Below is a small trained network, with its code and all its weights. Each question gives an input and a class and asks what happens when units are switched off, that is, made to give their printed mean instead of their output.

import numpy as np


def w(rows, s, z=0):
    codes = np.array(rows[::2]) - 128.0
    scale = np.full(codes.shape[1], s)
    scale[-1] = z or s
    return codes * scale


def norm(h):
    return h / np.sqrt((h * h).mean(-1, keepdims=True) + 1e-5)


def f(y):
    return np.maximum(y, 0)


def log_softmax(a):
    a = a - a.max(-1, keepdims=True)
    return a - np.log(np.exp(a).sum(-1, keepdims=True))


def net(x, mask):
    res = np.array(x, float).reshape(1, 8) / 4 @ E
    u = 0
    for l in range(2):
        y = f(norm(res) @ A[l][:, :-1].T + A[l][:, -1])
        res = res + np.where(mask[u : u + 9], y, B[l][:, -1]) @ B[l][:, :-1]
        u += 9
    return log_softmax(norm(res)[-1] @ U[:, :-1].T + U[:, -1])


A, B = {}, {}
E = w([
[97,78,133,192,15,14,177,114,6],'x0',
[130,123,141,141,123,124,132,124,144],'x1',
[118,166,219,2,82,81,180,141,135],'x2',
[16,75,73,73,127,43,31,91,214],'x3',
[128,127,131,130,126,130,126,124,128],'x4',
[124,130,137,131,139,122,126,127,123],'x5',
[130,131,117,122,124,131,129,127,126],'x6',
[137,119,115,126,95,144,131,125,145],'x7',
],0.0099)
A[0] = w([
[60,122,64,114,116,11,80,124,201,32],'0.n0',
[186,153,147,155,137,149,179,128,133,125],'0.n1',
[81,118,101,94,139,95,70,124,182,96],'0.n2',
[130,114,130,186,56,54,163,113,40,89],'0.n3',
[100,116,97,170,54,27,138,120,60,25],'0.n4',
[158,144,158,145,157,140,159,135,174,107],'0.n5',
[89,107,89,98,153,76,92,118,203,112],'0.n6',
[139,149,117,94,173,180,129,131,156,154],'0.n7',
[118,121,39,252,158,160,88,133,124,253],'0.n8',
],0.016,0.0075)
B[0] = w([
[116,67,242,88,207,229,148,7,77,207],'0.n0',
[88,21,138,136,79,137,93,166,97,178],'0.n1',
[219,187,37,96,110,81,127,244,144,188],'0.n2',
[94,210,51,168,124,105,243,191,201,218],'0.n3',
[162,7,201,90,125,165,30,128,45,204],'0.n4',
[109,85,111,69,151,50,167,126,75,158],'0.n5',
[73,188,71,197,50,87,88,136,214,196],'0.n6',
[88,76,208,121,142,164,130,38,111,182],'0.n7',
[233,119,41,244,251,116,126,89,104,249],'0.n8',
],0.014,0.02)
A[1] = w([
[106,49,110,178,114,134,21,38,105,112],'1.n0',
[100,59,132,180,131,114,154,55,91,101],'1.n1',
[121,252,95,122,137,99,148,72,213,51],'1.n2',
[136,173,128,131,133,123,132,114,165,91],'1.n3',
[31,101,211,18,31,131,41,137,154,252],'1.n4',
[165,51,162,80,137,50,127,41,53,178],'1.n5',
[51,127,221,97,51,167,168,127,89,176],'1.n6',
[134,211,153,65,40,65,142,193,152,43],'1.n7',
[180,191,77,187,147,120,78,123,126,24],'1.n8',
],0.02,0.0027)
B[1] = w([
[83,46,144,115,162,119,121,116,118,252],'1.n0',
[164,142,160,106,170,157,99,177,146,240],'1.n1',
[151,156,81,173,203,113,74,137,155,192],'1.n2',
[136,137,100,141,154,117,103,130,126,151],'1.n3',
[210,231,164,123,75,123,164,163,71,244],'1.n4',
[138,102,126,138,80,211,118,85,115,241],'1.n5',
[90,159,87,125,91,67,150,27,150,222],'1.n6',
[101,44,166,114,213,83,115,139,122,170],'1.n7',
[57,173,171,51,4,125,152,146,149,224],'1.n8',
],0.031,0.018)
U = w([
[93,5,140,123,138,234,87,119,128,249],'0',
[162,155,151,106,45,147,154,47,70,219],'1',
[136,112,75,184,98,158,189,234,132,131],'2',
[57,63,110,127,131,32,182,98,130,45],'3',
[40,125,61,124,157,128,39,125,228,1],'4',
[179,210,124,135,171,99,73,168,126,44],'5',
],0.018,0.0026)

Each question gives the input, the list of numbers given to net, and the class t.
The units are the neurons (one row each of A and B). Each row of codes is followed by its name. A weight is (code - 128) times the scale printed after its matrix; where a second scale follows, it is the last column's (A, B and U).
mask holds one flag per neuron, layer by layer. A switched-off neuron (its flag False) gives its mean, the last column of its row in B, instead of its output. The means were averaged over made-up inputs and are rounded, as every weight is.
A unit's drop is (log p(t) with every unit on - log p(t) with that unit switched off) / (log p(t) with every unit on - log p(t) with every unit switched off).
The circuit of an input: a set's keep is (log p(t) with only the set's units on - log p(t) with every unit switched off) / (log p(t) with every unit on - log p(t) with every unit switched off). Starting from the 12 units with the biggest drops (on a tie, the unit counted first), units are removed one at a time, each time the one whose removal leaves the highest keep (on an exact tie, the one counted first), for as long as the keep stays at least 0.8.
circuit, biggest first: the units of the circuit, biggest drop first
k most important neurons: the k neurons with the biggest drops, biggest first
k most important neurons of layer l: the k neurons of layer l with the biggest drops, biggest first
input [-3,6,7,3,3,8,4,-7], class 5: 2 most important neurons => (0.n4 0.n8)
input [-7,-8,-1,2,0,-5,3,-2], class 4: 2 most important neurons => (0.n4 1.n4)
input [-1,-8,-4,4,0,7,-7,2], class 4: circuit, biggest first => (0.n6)
input [-3,-7,-6,5,3,0,-5,6], class 4: 2 most important neurons => (0.n6 0.n4)
input [-4,-6,3,6,3,-7,-6,8], class 5: 4 most important neurons => (0.n8 0.n6 0.n2 0.n4)
input [1,4,-3,0,-4,-7,8,-2], class 2: circuit, biggest first => (0.n0 1.n6)
input [7,-2,7,-1,0,-7,-5,0], class 3: circuit, biggest first => (0.n8 1.n7)
input [-7,3,3,2,8,8,6,0], class 5: 3 most important neurons => (0.n8 0.n4 0.n3)
input [5,1,-3,-1,-7,6,7,3], class 2: 2 most important neurons => (0.n3 0.n0)
input [0,-3,-6,1,7,3,0,2], class 4: 3 most important neurons of layer 1 => (1.n4 1.n5 1.n8)
input [6,7,-4,0,2,-6,7,-1], class 2: 3 most important neurons => (0.n3 0.n0 0.n7)
input [-5,8,3,6,-5,-3,-1,-6], class 5: 2 most important neurons => (0.n8 0.n6)
input [0,-5,0,8,-6,-4,2,-4], class 4: 4 most important neurons => (0.n6 0.n4 0.n2 0.n1)
input [5,-5,-1,0,4,2,-8,-8], class 2: circuit, biggest first => (0.n3)
input [-3,-7,3,2,-6,-7,-6,6], class 5: 3 most important neurons => (0.n8 0.n4 0.n3)
input [1,5,4,-4,0,8,-7,-4], class 3: 2 most important neurons of layer 0 => (0.n8 0.n4)
input [5,-7,1,-8,0,2,4,2], class 3: 2 most important neurons of layer 0 => (0.n8 0.n3)
input [-3,-8,-3,3,-3,2,7,1], class 4: 2 most important neurons of layer 0 => (0.n6 0.n4)
input [5,3,4,-3,8,-1,5,-7], class 3: 2 most important neurons of layer 0 => (0.n3 0.n8)
input [3,5,7,-3,2,4,3,-4], class 3: 3 most important neurons of layer 0 => (0.n8 0.n3 0.n0)
